Here is a tiny trained network, its code and every weight. The questions are about switching its units off for an input and a target symbol, where a switched-off unit gives its printed mean instead of its output.

import numpy as np


def w(rows, s, z=0):
    codes = np.array(rows[::2]) - 128.0
    scale = np.full(codes.shape[1], s)
    scale[-1] = z or s
    return codes * scale


def norm(h):
    return h / np.sqrt((h * h).mean(-1, keepdims=True) + 1e-5)


def f(y):
    return np.maximum(y, 0)


def softmax(a):
    e = np.exp(a - a.max(-1, keepdims=True))
    return e / e.sum(-1, keepdims=True)


def log_softmax(a):
    a = a - a.max(-1, keepdims=True)
    return a - np.log(np.exp(a).sum(-1, keepdims=True))


def net(x, mask):
    ids = ['αγδζηθλξπστψω'.index(c) for c in x.split()]
    T = len(ids)
    res = E[ids] + P[:T]
    u = 0
    for l in range(2):
        r = norm(res)
        for j in range(2):
            rows = slice(2 * j, 2 * j + 2)
            q, k, v = (r @ M[l][rows].T for M in (Q, K, V))
            z = softmax(np.where(np.tri(T) > 0, q @ k.T / 2**0.5, -1e9)) @ v
            o = O[l][rows]
            res = res + np.where(mask[u + j], z, o[:, -1]) @ o[:, :-1]
        u += 2
        y = f(norm(res) @ A[l][:, :-1].T + A[l][:, -1])
        res = res + np.where(mask[u : u + 8], y, B[l][:, -1]) @ B[l][:, :-1]
        u += 8
    return log_softmax(norm(res)[-1] @ U[:, :-1].T + U[:, -1])


Q, K, V, O, A, B = {}, {}, {}, {}, {}, {}
E = w([
[203,113,35,95,138,125,175,209,130],'α',
[96,66,210,116,69,132,71,99,160],'γ',
[115,121,33,161,204,176,112,116,76],'δ',
[79,97,108,218,196,131,117,41,126],'ζ',
[213,116,119,111,183,134,149,120,176],'η',
[100,248,145,226,105,118,112,171,132],'θ',
[103,81,71,120,158,97,154,191,90],'λ',
[122,77,34,102,66,212,111,160,106],'ξ',
[144,108,86,136,179,189,92,93,143],'π',
[153,186,168,49,112,149,68,146,49],'σ',
[130,130,68,145,154,21,139,95,157],'τ',
[44,129,50,145,137,79,143,144,16],'ψ',
[128,110,93,98,24,42,119,78,110],'ω',
],0.014)
P = w([
[34,94,111,54,171,141,172,146,186],'0',
[100,150,119,87,158,152,125,125,165],'1',
[161,140,98,118,145,149,108,134,153],'2',
[194,137,102,150,143,141,77,151,139],'3',
[231,143,107,170,130,131,49,172,119],'4',
[251,139,97,193,115,115,2,154,116],'5',
],0.0099)
Q[0] = w([
[101,119,178,79,165,157,160,125,109],'0.h0',
[93,113,150,156,131,186,188,156,122],'0.h0',
[94,95,185,69,98,182,191,135,135],'0.h1',
[108,129,193,129,142,130,254,90,126],'0.h1',
],0.009)
K[0] = w([
[41,181,101,78,132,145,170,122,198],'0.h0',
[119,124,105,70,147,107,127,82,148],'0.h0',
[117,66,139,96,190,92,131,98,90],'0.h1',
[91,49,101,2,169,131,124,111,125],'0.h1',
],0.0098)
V[0] = w([
[92,42,139,49,168,94,21,130,183],'0.h0',
[85,86,43,143,121,81,135,168,77],'0.h0',
[120,140,220,176,222,119,151,155,158],'0.h1',
[151,160,175,122,210,2,157,62,203],'0.h1',
],0.0068)
O[0] = w([
[102,82,170,168,146,87,151,190,142,44],'0.h0',
[195,154,251,169,148,174,147,69,168,252],'0.h0',
[141,95,132,126,85,171,146,130,83,243],'0.h1',
[135,166,95,155,89,126,181,143,131,123],'0.h1',
],0.012,0.0025)
A[0] = w([
[124,87,106,136,210,1,86,100,195,50],'0.n0',
[154,152,85,199,213,120,134,106,59,153],'0.n1',
[87,184,195,205,19,42,26,97,86,222],'0.n2',
[181,33,133,211,164,144,162,205,179,174],'0.n3',
[161,62,27,146,75,118,13,42,156,78],'0.n4',
[46,43,156,148,108,97,157,23,153,126],'0.n5',
[150,72,198,124,156,205,123,216,44,98],'0.n6',
[25,133,196,255,142,187,122,192,213,1],'0.n7',
],0.0066,0.0035)
B[0] = w([
[149,82,150,112,142,250,90,213,125,162],'0.n0',
[75,57,165,96,24,220,152,195,125,188],'0.n1',
[143,42,209,41,104,99,168,142,101,254],'0.n2',
[192,110,102,66,89,96,57,48,155,182],'0.n3',
[155,188,102,137,126,192,209,160,73,197],'0.n4',
[144,95,135,23,140,92,142,68,95,155],'0.n5',
[61,123,42,193,151,115,137,2,145,152],'0.n6',
[177,161,177,176,122,163,226,250,128,169],'0.n7',
],0.0072,0.0093)
Q[1] = w([
[170,85,103,113,37,249,140,114,128],'1.h0',
[119,82,106,104,147,78,119,76,172],'1.h0',
[95,143,97,142,194,102,180,121,185],'1.h1',
[145,80,104,106,227,107,187,83,89],'1.h1',
],0.012)
K[1] = w([
[188,218,168,100,52,76,85,164,42],'1.h0',
[63,105,122,172,255,141,170,149,152],'1.h0',
[22,142,130,21,133,141,206,64,220],'1.h1',
[87,181,146,104,118,153,82,219,219],'1.h1',
],0.0085)
V[1] = w([
[168,47,105,52,107,78,195,101,154],'1.h0',
[137,111,188,83,110,151,49,55,21],'1.h0',
[69,96,222,105,48,64,162,138,102],'1.h1',
[204,193,127,46,96,2,115,150,168],'1.h1',
],0.0076)
O[1] = w([
[112,144,87,120,95,83,201,108,246,208],'1.h0',
[117,163,63,66,135,138,113,84,189,252],'1.h0',
[139,196,38,179,132,124,29,112,109,237],'1.h1',
[54,108,147,163,121,221,126,119,97,114],'1.h1',
],0.012,0.0038)
A[1] = w([
[70,79,144,71,247,87,93,95,147,34],'1.n0',
[255,159,217,177,200,191,43,76,189,115],'1.n1',
[187,197,135,178,117,221,207,131,33,156],'1.n2',
[122,118,210,129,159,68,169,179,209,168],'1.n3',
[88,90,137,110,120,58,176,58,223,101],'1.n4',
[78,49,28,51,143,171,181,243,134,117],'1.n5',
[83,224,182,141,174,155,65,200,252,4],'1.n6',
[118,131,172,83,21,103,65,119,126,192],'1.n7',
],0.0078,0.0031)
B[1] = w([
[139,157,165,78,79,117,125,185,134,139],'1.n0',
[67,152,161,173,103,61,132,109,87,191],'1.n1',
[135,130,181,152,99,150,106,183,170,254],'1.n2',
[130,116,98,113,167,227,35,107,102,188],'1.n3',
[157,154,122,164,139,101,175,144,50,201],'1.n4',
[48,149,130,148,119,71,105,118,91,182],'1.n5',
[120,65,114,163,84,145,119,108,245,159],'1.n6',
[130,94,99,156,175,139,169,136,141,221],'1.n7',
],0.013,0.0086)
U = w([
[173,132,176,161,193,149,119,73,121,102],'α',
[141,2,101,81,171,96,113,195,71,148],'γ',
[12,100,118,136,105,121,206,162,56,77],'δ',
[94,70,64,150,149,59,84,197,123,3],'ζ',
[111,79,107,139,91,167,94,78,252,55],'η',
[149,119,183,195,70,176,130,205,77,138],'θ',
[148,171,186,156,125,70,81,22,118,151],'λ',
[219,147,181,52,217,103,115,128,133,204],'ξ',
[152,75,214,38,162,135,64,121,190,134],'π',
[103,205,57,106,129,222,61,82,67,92],'σ',
[12,138,121,53,133,78,107,179,116,220],'τ',
[44,102,218,76,134,235,210,73,115,139],'ψ',
[181,174,61,122,117,77,208,147,96,208],'ω',
],0.0092,0.0028)

Each question gives the input, a string of symbols that net reads in full, and the target symbol t.
The units are the heads (2 rows each of Q, K, V and O) and the neurons (one row each of A and B). Each row of codes is followed by its name. A weight is (code - 128) times the scale printed after its matrix; where a second scale follows, it is the last column's (O, A, B and U).
mask holds one flag per unit, layer by layer, with each layer's heads first. A switched-off unit (its flag False) gives its mean, the last column of its rows in O or B, instead of its output. The means were averaged over made-up inputs and are rounded, as every weight is.
A unit's drop is (log p(t) with every unit on - log p(t) with that unit switched off) / (log p(t) with every unit on - log p(t) with every unit switched off).
The circuit of an input: a set's keep is (log p(t) with only the set's units on - log p(t) with every unit switched off) / (log p(t) with every unit on - log p(t) with every unit switched off). Starting from the 12 units with the biggest drops (on a tie, the unit counted first), units are removed one at a time, each time the one whose removal leaves the highest keep (on an exact tie, the one counted first), for as long as the keep stays at least 0.8.
circuit, biggest first: the units of the circuit, biggest drop first
top k neurons: the k neurons with the biggest drops, biggest first
heads that matter: for each layer, one digit per head in row order, 1 if its drop is at least 0.15 and else 0, layers parted by /
input δ θ θ ψ ψ, target λ: heads that matter => 10 / 01
input ψ η γ θ ω, target ω: circuit, biggest first => (1.n3 1.n2)
input ω σ θ τ, target θ: heads that matter => 10 / 10
input δ θ θ, target σ: top 3 neurons => (0.n7 0.n2 0.n4)
input λ α ω α λ, target ψ: top neuron => (0.n3)
input ζ θ ω θ ξ, target σ: top 2 neurons => (0.n6 0.n7)
input π α ξ, target ψ: heads that matter => 01 / 11
input δ γ δ θ θ π, target σ: circuit, biggest first => (0.h0 0.n2)
input π θ ζ α, target θ: heads that matter => 00 / 10
input θ θ θ σ θ η, target σ: heads that matter => 11 / 10
input π ω α ζ, target ψ: top 3 neurons => (0.n5 1.n3 0.n3)
input θ θ θ δ, target θ: top 2 neurons => (1.n2 0.n3)
input α ζ ψ α, target λ: heads that matter => 11 / 00
input θ π θ, target γ: heads that matter => 10 / 01
input θ ω θ α, target σ: circuit, biggest first => (0.n2 0.h0 1.h0)
input θ θ α, target σ: circuit, biggest first => (0.h0 1.h0 0.n2)
input θ ω η δ, target ω: circuit, biggest first => (1.h0 1.n4)
input θ θ θ ω θ η, target σ: circuit, biggest first => (0.h0 0.n2)
input α α θ ζ ω θ, target η: circuit, biggest first => (1.h0)
input α θ ψ η ω λ, target λ: circuit, biggest first => (0.h0 0.n3 1.n1)
input σ ω θ α, target θ: circuit, biggest first => (1.h0 0.h0 1.n2)
input θ θ ω, target σ: circuit, biggest first => (1.h1)
